Below are the code and all the weights of a small trained network. Each question names an input and a class and asks about switching units off, where a switched-off unit gives its printed mean instead of its output.

import numpy as np


def w(rows, s, z=0):
    codes = np.array(rows[::2]) - 128.0
    scale = np.full(codes.shape[1], s)
    scale[-1] = z or s
    return codes * scale


def norm(h):
    return h / np.sqrt((h * h).mean(-1, keepdims=True) + 1e-5)


def f(y):
    return np.maximum(y, 0)


def log_softmax(a):
    a = a - a.max(-1, keepdims=True)
    return a - np.log(np.exp(a).sum(-1, keepdims=True))


def net(x, mask):
    res = np.array(x, float).reshape(1, 4) / 4 @ E
    u = 0
    for l in range(2):
        y = f(norm(res) @ A[l][:, :-1].T + A[l][:, -1])
        res = res + np.where(mask[u : u + 4], y, B[l][:, -1]) @ B[l][:, :-1]
        u += 4
    return log_softmax(norm(res)[-1] @ U[:, :-1].T + U[:, -1])


A, B = {}, {}
E = w([
[170,124,119,173,92,181,147,105,73],'x0',
[166,102,120,209,229,95,149,181,157],'x1',
[58,147,110,70,139,131,151,2,28],'x2',
[117,144,185,120,75,114,128,111,95],'x3',
],0.0053)
A[0] = w([
[181,150,43,125,45,146,20,58,93,178],'L0N1',
[144,78,138,191,112,47,133,253,188,254],'L0N2',
[118,92,123,166,238,126,134,98,101,75],'L0N3',
[121,86,10,251,151,151,224,91,155,184],'L0N4',
],0.0043,0.0017)
B[0] = w([
[90,153,84,92,138,87,215,147,241,191],'L0N1',
[128,159,249,162,177,191,52,142,232,255],'L0N2',
[128,156,3,197,88,115,114,69,35,177],'L0N3',
[198,59,186,116,115,97,122,201,74,201],'L0N4',
],0.0054,0.0059)
A[1] = w([
[124,225,147,98,120,87,91,170,104,6],'L1N1',
[167,144,189,168,145,133,248,163,71,134],'L1N2',
[146,216,120,80,28,180,95,139,104,59],'L1N3',
[4,239,128,114,84,20,57,25,101,108],'L1N4',
],0.0049,0.0025)
B[1] = w([
[147,120,128,116,110,153,169,102,115,136],'L1N1',
[174,104,108,171,142,114,93,148,126,168],'L1N2',
[133,143,124,12,122,120,151,107,123,173],'L1N3',
[85,151,150,64,93,167,196,87,181,255],'L1N4',
],0.011,0.0055)
U = w([
[177,67,86,230,193,50,105,89,2,4],'0',
[191,116,226,204,180,146,24,248,195,253],'1',
[26,176,137,10,29,173,192,60,113,216],'2',
],0.005,0.003)

Each question gives the input, the list of numbers given to net, and the class t.
The units are the neurons (one row each of A and B). Each row of codes is followed by its name. A weight is (code - 128) times the scale printed after its matrix; where a second scale follows, it is the last column's (A, B and U).
mask holds one flag per neuron, layer by layer. A switched-off neuron (its flag False) gives its mean, the last column of its row in B, instead of its output. The means were averaged over made-up inputs and are rounded, as every weight is.
A unit's drop is (log p(t) with every unit on - log p(t) with that unit switched off) / (log p(t) with every unit on - log p(t) with every unit switched off).
The circuit of an input: a set's keep is (log p(t) with only the set's units on - log p(t) with every unit switched off) / (log p(t) with every unit on - log p(t) with every unit switched off). Starting from all 8 units, units are removed one at a time, each time the one whose removal leaves the highest keep (on an exact tie, the one counted first), for as long as the keep stays at least 0.8.
circuit, biggest first: the units of the circuit, biggest drop first
top k neurons: the k neurons with the biggest drops, biggest first
k most important neurons of layer l: the k neurons of layer l with the biggest drops, biggest first
drop when u is switched off: that unit's drop, to one decimal
input [-5,5,4,-6], class 0: circuit, biggest first : [L0N3; L1N4]
input [5,0,2,-7], class 1: circuit, biggest first : [L0N4]
input [2,1,3,-1], class 0: circuit, biggest first : [L0N4; L1N4]
input [-3,2,3,-5], class 0: top 2 neurons : [L0N4; L1N4]
input [5,7,2,-1], class 0: top 2 neurons : [L0N3; L0N2]
input [8,4,3,-5], class 0: 2 most important neurons of layer 0 : [L0N2; L0N3]
input [8,1,7,-8], class 0: top 2 neurons : [L1N4; L0N4]
input [2,6,5,-4], class 0: 2 most important neurons of layer 0 : [L0N3; L0N2]
input [5,3,7,-7], class 0: top 2 neurons : [L0N4; L1N4]
input [6,5,3,-2], class 0: drop when L1N1 is switched off : 0.0
input [1,3,1,-3], class 0: drop when L0N4 is switched off : -0.1
input [-4,3,4,-8], class 0: drop when L0N4 is switched off : 0.1
